Each row of numbers belongs to one of the things below and depends on some of the facts about them. Some rows are named. Which thing is each other row?

Some facts about the things:
bapalol klebrek:ludutu tokir:lafluvu foredrel stomo:56 modrus:a
bekliris klebrek:tige stomo:241 modrus:a faskiflak:bristik
bistom stomo:241 modrus:a
bizom klebrek:sevikik tokir:nuku gebrora stomo:335 modrus:a
bodripom klebrek:vidrigro stomo:596 modrus:c
bradrim stomo:30 modrus:a
bradru klebrek:vidrigro tokir:koram stomo:699 modrus:a
bragrogrim stomo:699 modrus:c
bregrilan klebrek:sevikik stomo:56 modrus:a faskiflak:refla
brinumel klebrek:kelik stomo:699 modrus:a faskiflak:murur
bristik klebrek:munu stomo:596 modrus:c
brobok klebrek:tratrotin tokir:zoplobrur stomo:56 modrus:b
brogo klebrek:sevikik tokir:gebrora stomo:529 modrus:b faskiflak:kupo
bromom klebrek:trofla tokir:pozatel rizu gremuk stomo:596 modrus:b
brotru klebrek:nukles stomo:241 modrus:c
bruraplo klebrek:bragrogrim tokir:renur stomo:596 modrus:a
brutros klebrek:bradrim stomo:596 modrus:a
bugraflin klebrek:bistom stomo:335 modrus:b faskiflak:rula
daman klebrek:ludutu stomo:529 modrus:b faskiflak:bradrim
dastuk klebrek:nezar tokir:zafaklas stomo:529 modrus:b faskiflak:plurim
deplu klebrek:nukles stomo:699 modrus:a faskiflak:bristik
dibuk klebrek:natre stomo:30 modrus:a
drara klebrek:bragrogrim stomo:596 modrus:b
drisum klebrek:refla stomo:56 modrus:a
drutus klebrek:sevikik stomo:529 modrus:a
duso klebrek:bradrim stomo:30 modrus:c faskiflak:skuron
duzo klebrek:refla stomo:529 modrus:a faskiflak:toka
fepur klebrek:nezar stomo:56 modrus:a faskiflak:kelik
fetri stomo:699 modrus:a
fezas klebrek:ludutu tokir:gibepos stomo:529 modrus:b
fide klebrek:naska stomo:30 modrus:c faskiflak:flasu
fidresil klebrek:bragrogrim stomo:699 modrus:a
flasu klebrek:notuden stomo:241 modrus:b faskiflak:refla
flebis klebrek:tratrotin stomo:30 modrus:a faskiflak:plurim
fludun klebrek:ludutu stomo:596 modrus:a
flugi klebrek:ludutu tokir:foredrel stomo:699 modrus:a faskiflak:tratrotin
foredrel klebrek:ludutu stomo:335 modrus:a
foska klebrek:bradrim stomo:241 modrus:a
funuk klebrek:refla tokir:duzo stomo:30 modrus:b faskiflak:skuron
galor klebrek:nezar stomo:30 modrus:a
gebral stomo:30 modrus:a
gebrora klebrek:sevikik tokir:nuku stomo:529 modrus:a faskiflak:gebral
gibepos klebrek:ludutu stomo:699 modrus:a faskiflak:nezar
gokur klebrek:kelik tokir:brinumel tosin stomo:335 modrus:a faskiflak:vidrigro
gomuk klebrek:rizer stomo:30 modrus:a
gratam klebrek:fetri tokir:klepli stomo:699 modrus:b faskiflak:murur
grazek klebrek:natre stomo:699 modrus:a faskiflak:refla
gremuk klebrek:trofla stomo:699 modrus:a faskiflak:rula
gribel klebrek:refla stomo:699 modrus:a faskiflak:mastil
grifes klebrek:kelik stomo:529 modrus:a faskiflak:bradrim
grivis klebrek:nezar stomo:30 modrus:b faskiflak:sosol
grodro klebrek:tratrotin stomo:335 modrus:a faskiflak:plurim
grogra klebrek:kelik tokir:tosin stomo:596 modrus:a faskiflak:bradrim
gukem klebrek:refla tokir:gribel stomo:241 modrus:a
gulutral klebrek:trofla tokir:pozatel stomo:241 modrus:c
kelik stomo:596 modrus:a
kiklutran klebrek:sosol stomo:699 modrus:b
klabru stomo:699 modrus:a
kleflun klebrek:rizer tokir:ridres stomo:335 modrus:a
klepli klebrek:fetri stomo:335 modrus:a
kleskal klebrek:refla tokir:gukem stomo:241 modrus:a
klilo klebrek:nezar stomo:241 modrus:c faskiflak:rula
kloplek klebrek:tratrotin stomo:529 modrus:a faskiflak:vaskel
koram klebrek:vidrigro tokir:bradru stomo:30 modrus:b
kostu klebrek:toka stomo:241 modrus:a
kufumel klebrek:nezar stomo:699 modrus:a
kuplun klebrek:nukles tokir:petror stomo:596 modrus:c faskiflak:nukles
kupo klebrek:skeruk tokir:vidoste matromek stomo:699 modrus:c faskiflak:brinumel
ladrar klebrek:sevikik stomo:241 modrus:a faskiflak:bragrogrim
lafluvu klebrek:ludutu tokir:fludun stomo:699 modrus:a
lagre klebrek:tige stomo:596 modrus:a
larek klebrek:sevikik stomo:699 modrus:a faskiflak:bragrogrim
leflus klebrek:rizer stomo:699 modrus:a
liflus klebrek:tratrotin stomo:529 modrus:b faskiflak:kupo
ludutu stomo:335 modrus:a
mades klebrek:gebral stomo:596 modrus:a
mastil klebrek:bistom stomo:699 modrus:c
matromek klebrek:skeruk tokir:kupo stomo:30 modrus:b faskiflak:notuden
mitrar klebrek:fetri tokir:tifos naplol stomo:699 modrus:a
munu stomo:335 modrus:a
murur klebrek:naska stomo:30 modrus:a
mutro klebrek:gebral stomo:699 modrus:c
naplol klebrek:fetri stomo:30 modrus:a faskiflak:fetri
naska stomo:699 modrus:b
natre stomo:699 modrus:b
nevir klebrek:bradrim stomo:241 modrus:c faskiflak:brobok
nezar stomo:529 modrus:a
notuden stomo:529 modrus:a
nudran klebrek:nezar stomo:30 modrus:b faskiflak:nukles
nukles stomo:699 modrus:a
nuku klebrek:sevikik stomo:241 modrus:b faskiflak:nukles
nutro klebrek:klabru stomo:335 modrus:a faskiflak:notuden
petror klebrek:nukles tokir:kuplun stomo:596 modrus:a faskiflak:nezar
pipur klebrek:ludutu tokir:lafluvu stomo:30 modrus:a
pladros klebrek:fetri tokir:gratam naplol stomo:241 modrus:a faskiflak:plurim
plurim klebrek:bragrogrim stomo:699 modrus:c
pozatel klebrek:trofla tokir:gulutral bromom stomo:241 modrus:a
ravuplem klebrek:stazakon stomo:529 modrus:b faskiflak:munu
refla stomo:699 modrus:b
renur klebrek:bragrogrim tokir:bruraplo stomo:30 modrus:a faskiflak:deplu
ridres klebrek:rizer stomo:56 modrus:c faskiflak:bistom
rivul klebrek:bragrogrim stomo:56 modrus:a
rizer stomo:30 modrus:b
rizu klebrek:trofla stomo:335 modrus:a
rula stomo:529 modrus:b
rusku klebrek:sevikik stomo:56 modrus:a faskiflak:trofla
satrabre klebrek:tratrotin stomo:699 modrus:b faskiflak:bradrim
satril klebrek:klabru stomo:596 modrus:a faskiflak:murur
sazam klebrek:gebral tokir:mades skidrutron stomo:699 modrus:b faskiflak:naska
sebragra klebrek:refla tokir:tepliklon stomo:30 modrus:a
sevikik stomo:30 modrus:a
skebril klebrek:naska stomo:529 modrus:b faskiflak:kelik
skeruk stomo:30 modrus:a
skidrutron klebrek:gebral stomo:699 modrus:a faskiflak:stelu
skuron klebrek:sevikik stomo:699 modrus:c
soflu klebrek:naska stomo:30 modrus:a faskiflak:brinumel
sosol stomo:699 modrus:c
stagur klebrek:kelik tokir:tosin stomo:30 modrus:a faskiflak:gomuk
statur klebrek:vidrigro stomo:335 modrus:a
stazakon stomo:335 modrus:a
stefleklil klebrek:bradrim stomo:335 modrus:b
stegrasem klebrek:nezar tokir:galor stomo:241 modrus:a faskiflak:naska
stelu klebrek:fetri stomo:241 modrus:c
stiste klebrek:fetri tokir:pladros stomo:30 modrus:a
stivir klebrek:bradrim stomo:596 modrus:b
stume klebrek:fetri tokir:tifos stomo:596 modrus:a
stustin klebrek:gebral stomo:241 modrus:a
suner klebrek:refla stomo:56 modrus:b faskiflak:klabru
tepliklon klebrek:refla stomo:596 modrus:c
tifos klebrek:fetri tokir:gratam stume klepli stomo:699 modrus:a
tige stomo:596 modrus:a
toka stomo:335 modrus:b
tosin klebrek:kelik tokir:grogra stomo:335 modrus:a
traklaskun klebrek:tratrotin stomo:56 modrus:b
tratrotin stomo:529 modrus:a
trefi klebrek:tratrotin tokir:brobok stomo:699 modrus:a faskiflak:gomuk
trekli klebrek:munu stomo:56 modrus:a
tremum klebrek:bradrim stomo:241 modrus:b faskiflak:bradrim
tribaflu klebrek:rizer stomo:335 modrus:a faskiflak:kiklutran
trofla stomo:699 modrus:c
trufam klebrek:bradrim tokir:foska stomo:596 modrus:c faskiflak:skeruk
valuk klebrek:gebral stomo:699 modrus:b
vaskel klebrek:refla tokir:sebragra stomo:241 modrus:a
vidoste klebrek:skeruk tokir:kupo stomo:56 modrus:c faskiflak:naska
vidrigro stomo:596 modrus:a
vuple klebrek:fetri tokir:stelu stomo:30 modrus:a
zafaklas klebrek:nezar stomo:241 modrus:c
zekam klebrek:bradrim tokir:tremum stomo:596 modrus:c faskiflak:vaskel
ziza klebrek:naska stomo:529 modrus:c
zoplobrur klebrek:tratrotin stomo:30 modrus:a
zostin klebrek:bradrim stomo:699 modrus:b

Named rows:
vidoste: [ 22  -9  -1  16  14  -4 -11   9   8  14   4   6   8  -6 -10  -5  11   8
  -1   8  -7  14  -6  -6  -8  -7   8   9 -23  -2  18  11  -5  -2  10  -7
  12   9]
tratrotin: [  5  -9  -4   3   0  -7  -4  14   0   1  12  -7   7  -3  -9  -9   9   4
   2  16   1   0  -7   7  -2  -2   2   6 -16 -10  14   1  -5   3   2  -3
  12  -2]
flugi: [  7 -10  -6   4  -8  11  -7   6  -1   3   1  -5  12  -7  -7  -5  10   8
  10   5  -5   5  -2   1  -5  -2  -6   4  -8  -9  10   5  -2   5   9   5
  10  -2]
refla: [  5 -13  -4  11  -9  11  -8  10   1   1  10   0   6  -1  -8  -4   6   4
   7   8  -7   2  -6   4  -5   1   1  -2  -9 -15  18   9   2   1   5 -10
  14  -8]
brotru: [ 23 -11 -16   9   1  -7  -6  18   4  10   9   6  10  -2  -7 -12  11   3
  -3  15  -2   3 -11   4  -8  -4   3   0 -19 -11  23  -3  -5  -3   7  -8
  16  -3]
mastil: [ 15 -12 -13  12  -8   9 -10  10   0   3   8   4   9  -3 -11  -1  13   2
   4   4  -8   4 -14   5  -8  -3  -3  -5 -12 -11  18   7   0  -3   8  -9
  16  -9]
stume: [  5 -13 -11   2 -32  18 -11  10  -8  -7   3  -2  18  -3 -10  -4  10   4
  14  -3  -7   6  -5   6  -9  -5  -7   0   4 -14   7  11   0   4  11  11
  12 -12]
kiklutran: [ 11 -13  -8   8 -10   9  -6  12  -2   1   9  -2  10  -4  -9  -6  13   4
   5   5  -7   3  -8   5  -7  -1  -5  -2 -13 -12  16   9   0   0   9  -5
  14  -7]
daman: [ 29  -9  -5   2   4   9   6   6   8  13   5   0   8   1  -4  -3  15   6
  -7  11  -3  -3  -8   1   2   1  -7   6 -19  -7   4   4  -6   2  11  -5
   7  -1]
ludutu: [ -2 -10  -2   4  -5   3  -7   8  -1  -4  13  -9   6  -3 -12   0  11   3
   7   9  -3   0  -8   8  -2  -1  -3   3 -13  -8  10  10  -2   3   2  -5
  12  -6]
kloplek: [ 11  -9  -4   3   5  -2  -5   9   2   6   4  -7   8  -7  -4  -8  11   7
   4  14   0   3  -3   2  -1  -1  -4   5 -17  -8  14  -2  -4   7   7   2
  10   3]
stefleklil: [  8 -12  -4   6  -7   6  -8  10   2   1  11  -4   6  -3  -7  -2  14   2
   6   5  -7   2  -8   8  -5  -1  -6  -4 -20  -7  13  12   2   1   7  -7
  15  -5]
gremuk: [  7 -11  -5   5  -4  12  -7   5  -2   2   2  -5  10  -8  -6  -4  10   8
   9   6  -5   5  -3   2  -2   0  -7   3  -7 -11  12   2  -1   7   9   3
  10  -2]
stegrasem: [ 15  -9  -9   2   2  -5  -3  13   2  10   1  -3  12  -6  -2 -15   8   9
   3  16   0   6   0   0  -4  -3   1   9 -15 -11  17  -7  -6   5   7   6
  10   5]
trefi: [  6 -10  -6   4  -8  11  -7   5   0   3   1  -5  12  -7  -6  -5   9   8
  11   5  -5   6  -2   1  -5  -2  -6   4  -8  -9  10   5  -1   5   8   5
  10  -1]
koram: [ 13 -11 -10   5 -10  -4  -5  15   5   6   8  -1  13   0  -7 -12  11   3
   3  10  -4   3  -4   5 -10  -3   2   1 -21  -8  16   5  -2  -2   6  -2
  13   0]
ravuplem: [ 17 -11  -6   6   4   1  -5   9   4   9   6  -1   8  -3  -4  -8  12   6
   2  13  -3   5  -4   4  -4   2  -2   3 -22 -10  18   0  -1   2   8  -5
  10   2]

Rows to name:
No name comes twice in this set of rows, the named rows included.
[ 17 -12   1  24   9  19 -17   8   6   9   8  15   8  -7 -13  -8  10  18
  10   1 -12  21 -10  -9  -9 -12   4   6 -11  -8  20  18   0   3  15   0
   8   7] : kupo
[ 16 -10  -8   2   5  -5  -3  13   1   9   2  -3  10  -8  -3 -14   8   9
   2  17   1   4  -2   0  -2  -2   0   8 -14 -12  18  -8  -6   6   8   4
  11   3] : bekliris
[ 11 -11  -5   7   0  -3  -5  13   2   4  13  -1   7   1  -9  -8   9   3
   0  16  -2   2  -7   8  -5   1   4   3 -20 -12  19   3  -1  -1   3 -10
  12  -3] : rula
[ 26 -10 -13   9   6  -1  -7  13   6  13   4   9   8  -2  -2  -9   8   5
  -1  16  -2   7  -8   2  -5  -2   2   2 -19 -12  23  -6  -2   0   9  -7
  15  -1] : nevir
[ 26 -10 -14  10   6  -1  -7  11   5  14   3   8  10  -2  -4  -9   8   6
  -1  16  -2   7  -8   2  -6  -1   3   3 -18 -12  24  -7  -2   0   9  -7
  12   0] : klilo
[  5 -12  -7   6   2  -1  -8  17   3   3  15  -3   8  -6  -7 -16  13  10
   6  14   1   4  -9   5  -3  -7  -3   1 -18 -10  17   1  -4   8   6   6
   9   2] : murur
[  7  -9  -9   2  -6  -7  -5  16   2   4   7  -7  12  -5  -7 -12  11   5
   4  11  -1   2  -4   4  -6  -5  -1   4 -17  -7  13   4  -5   2   5   4
  12   1] : pipur
[  9 -10  -5   5   6   4  -8  10   4   6   8  -2   8  -6  -4 -13  11  12
   7  14   0   6  -5   2  -1  -3  -4   4 -17 -10  16  -3  -3   9   8   5
   7   4] : soflu
[ 16 -10 -13   8 -12   0  -9   4  -7   5  -7  -4  11  -8 -10  10   9  -6
   3   3 -11   5  -4   4 -10   6  -2  -1  -9 -10  20   3   1  -7   8 -16
  23 -10] : plurim
[ 26 -11  -6   4  -5  23   5   3   3   9   3   2   9  -1  -6   1  14   7
  -2   4  -8  -1  -8  -1   2   1 -11   4 -10 -10   2  10  -4   2  13  -4
   8  -7] : satrabre
[  3 -13  -5  10   3  21 -13   7   4   2  13   3   8  -6  -6 -14  11  18
  16   9  -2   9  -8   3  -2  -7  -8   0 -11 -13  16   2   2  12   8   9
   3   2] : brinumel
[ 12 -11  -6   7  -2  -2  -4  14   1   3  13   0   7   1  -9  -9   9   3
   0  15  -2   2  -7   8  -5   0   4   3 -18 -13  19   3  -2  -1   3 -10
  13  -4] : rizer
[  6 -11  -4   6  -5  11  -7   7   0   3   2  -6   8  -8  -5  -3   9   8
   9   6  -6   3  -3   0  -2   0  -7   2  -7 -11  12   4  -1   8  10   2
  11  -3] : gribel
[  6  -8  -7   1  -3 -12  -5  16   5   5   8  -9  11  -4  -6 -11  13   4
   3  13   0   1  -4   5  -6  -5   0   4 -22  -4  12   3  -6   2   4   3
  12   3] : bapalol
[ 22 -11  -9   6   5   0  -5  11   3  12   3   2  10  -4  -2 -14   8   8
   1  17  -1   8  -1   2  -4   1   2   6 -18 -14  23  -7  -2   3  10  -3
  11   3] : flasu

Now the same things, written a new way:
Some things and their rows:
ziza: [  5   2 -14  -1  11   3  -2 -12  15  10  -5   0  -6 -23   1 -11   2 -20
  -3  16   5  12 -22  -1  -6  25]
zostin: [ -2  -4  -4  -3 -16  -4  -2  -3  -2  10  -3   2   7  -9  -2  -2  -1   8
  -1   9  -6   2  -8  -2   3   7]
kuplun: [-24   2 -10  -3 -22   3   3  -4  14 -17 -19 -10 -17   0   0  14  12   6
   2  -3  11  12  13  14 -22 -13]
flebis: [ -2  -6  -2   5 -10   4   2   9   3 -22  -6   2  -4  25  -1   4  -5  -3
   8  -4   1  -7  19   7  -6 -26]
tosin: [  9   0  11   3  33  -2  -5  -3 -10   0  30   2  15 -45   2  15  22  11
 -10  11  -6  -7   4 -11  -3  17]
dastuk: [  1  -9  -3  11   1 -13   1   1 -12  -2  27  -3  -4 -37   4   9   9   3
   2  19   3   2 -14  -4 -20   0]
rivul: [  3  -8   2  -1 -13   1   3   2 -10   0   4 -10   2  15   1   3  -3   9
   4   9  -4  -2  -9  -2   4   6]
stegrasem: [-14   5   0   5  -3  -9  -5   8  -7  -6  18  13  -8 -22   4   1   2   1
   1  -2  -4  -2  12  -2  -3 -14]
fidresil: [  4  -1   2  -1   1  -2  -3   1  -6   3  -3  11   3  -5   1  -7 -10   2
  -1   2  -8  -4  -1  -7   6   7]
trefi: [-15   1   0   3  -9 -11  -2   4 -13   0  21   5  -9 -14   5   3   3  10
  -2   3  -3   1  10  -4   2  -4]
brobok: [ 10  -9   9  -7  16  -2   7   0   4   3   8 -24  20 -20  -2   9  10   2
  -4  -8   8   3 -10  -2  -4  14]
bodripom: [ -2   0  -7  -6 -20  15   4  -9  27  -8 -41 -13  -2  20  -3   6   0  -7
   2  -5  11   8   6   9 -10   9]
fide: [-14  -2 -11   2 -31  13   4 -10  19 -16 -35  -9 -17  28  -2   8   5   3
   5   8  10  12  14  13 -14  -6]
skeruk: [  9  -1   1  -8  24   2   4   9   9  -8 -27 -11   4  36  -4  -5   6   3
   6 -26   7  -9 -19  -2   8  -7]
mastil: [ 11   6 -11  -9   8  15   0 -11  21  10 -23 -12  23 -15  -4   0  -5  -7
  -9  -2   5   3 -25   1 -15  23]
bistom: [  5   7  -2  -7  33  -3  -2   8  -3   6 -24   3  12   2  -4  -7   2   8
   2 -11  -2 -13 -36  -9   1   3]
klilo: [-12   3 -16   2 -10   8  -5 -11  18  -1 -20  11 -13 -14   0  -3  -3 -13
  -2   9  -1  11  13   6  -8   7]

Name these rows:
No name comes twice in this set of rows, the named rows included.
[  8 -11  -5  13   2  -7  -2  -2  -2   3  16   4   0 -22   3   0   2  -7
   3  26  -2   1  -9  -4 -10   2] : liflus
[-14  14  -9  -6   4   0  -2  -7  20   5 -10  -3  -2 -32   0   0  11 -10
  -6  -5  12  11   6   5  -8  18] : gulutral
[ -4   7 -18  -1 -10  11   1  -7  11  -8  -8  -4  -5  -4  -3   3  -6 -11
  -1  17   4   6 -16  10 -26  -9] : ridres
[  7   5   6  -3  20   8  -1 -20  27  30 -32  -6  -8   3  -3  -8   7  -2
  -8  -8   7  19   2  -3  15  39] : trofla
[ 13 -20  19  15 -14   5   3  -5  -3   5  11  -1  -6  21   5  10  -2   6
   1  12   1   9  39  -3  12  12] : rusku
[-12  -3 -11   4 -16  13  -3  -7  37 -10 -23  -3 -18  12  -4  -1   3 -16
   3  -6   8   9  30  17  -6  -2] : duso
[ 11 -14   3   2  -8   0   5  -2   7  -1  -5  -8   6  -1   1   7   1   3
   3   8  -1   0  -5  -1  -6  12] : traklaskun

The same things again, as new rows of numbers:
Known rows:
kuplun: [  0  -3  -3  -1  -2   3   1   1 -16   0   1   1   3  -1]
ludutu: [-1  0  1  2 -2  2  0  1  1  0  1  2  1  1]
soflu: [-1  1  0  5 -5  1 -1  1  3 -6 -1  1 -2 -1]
pladros: [  0   4 -12   4  -1   2   1   1 -15   0   1   0   1  -3]
tratrotin: [-2 -1  4  1  2  2  0  1  2  1  2  0  0 -1]
nukles: [-1 -1  4  2 -3  1  0  1 14 -4  2  2  1  0]
flasu: [ 1  0  3  2  1  2  0  1 -7 -1  1  1  2  2]
gulutral: [ 0 -2  0  1 -4  2  1  0  1 -3  1  1  3 -1]
kelik: [-1 -3  3  0 -3  1  0  2  1 -1  2  2  0 -1]
trefi: [ 0  3 -1  3 -1  2  0  1 -4  0  0  2  2  0]
brotru: [-1 -2 -1  1 -3  2  1  0  0 -4  1  1  2 -1]
stivir: [  1  -2   1   0   2   2   0   2 -14  -1   2   1   1   2]
duzo: [ -2  -2   1   2   4   3   0   1 -13   4   1   0   0   2]
traklaskun: [ 0  1  4  2  4  2  0  1 -5 -1  2  0  1  2]
brogo: [  1   1   3   0   4   2  -2   2 -20  -1   1  -2  -3  -1]
bromom: [  2   0   2  -1   1   2   0   2 -12   0   2   1   1   0]
grazek: [-1  1  0  4 -1  2  0  1 -7  1  0  2  2  1]

Rows to name:
No name comes twice in this set of rows, the named rows included.
[-2 -5  0  1 -4  2  2  0  5 -6  2  1  2  0] : stelu
[ 0  0  5  2  3  2  0  1  1 -3  2  0  1  2] : brobok
[ 0 -4 -2 -1 -3  3  1  1 -9 -2  2  1  2 -2] : bodripom
[-2 -2  4  3 -1  1  1  1 -1 -1  1  4  1  1] : lafluvu
[  1   0 -12   2   0   2   1   2 -16  -1   3   1  -1  -2] : stume
[ 1  1  3  0  5  2  0  2 -8  0  2 -1  1  0] : fezas
[-1 -4  0  0 -6  2  0  0  2 -9  0  0 -2 -4] : kupo

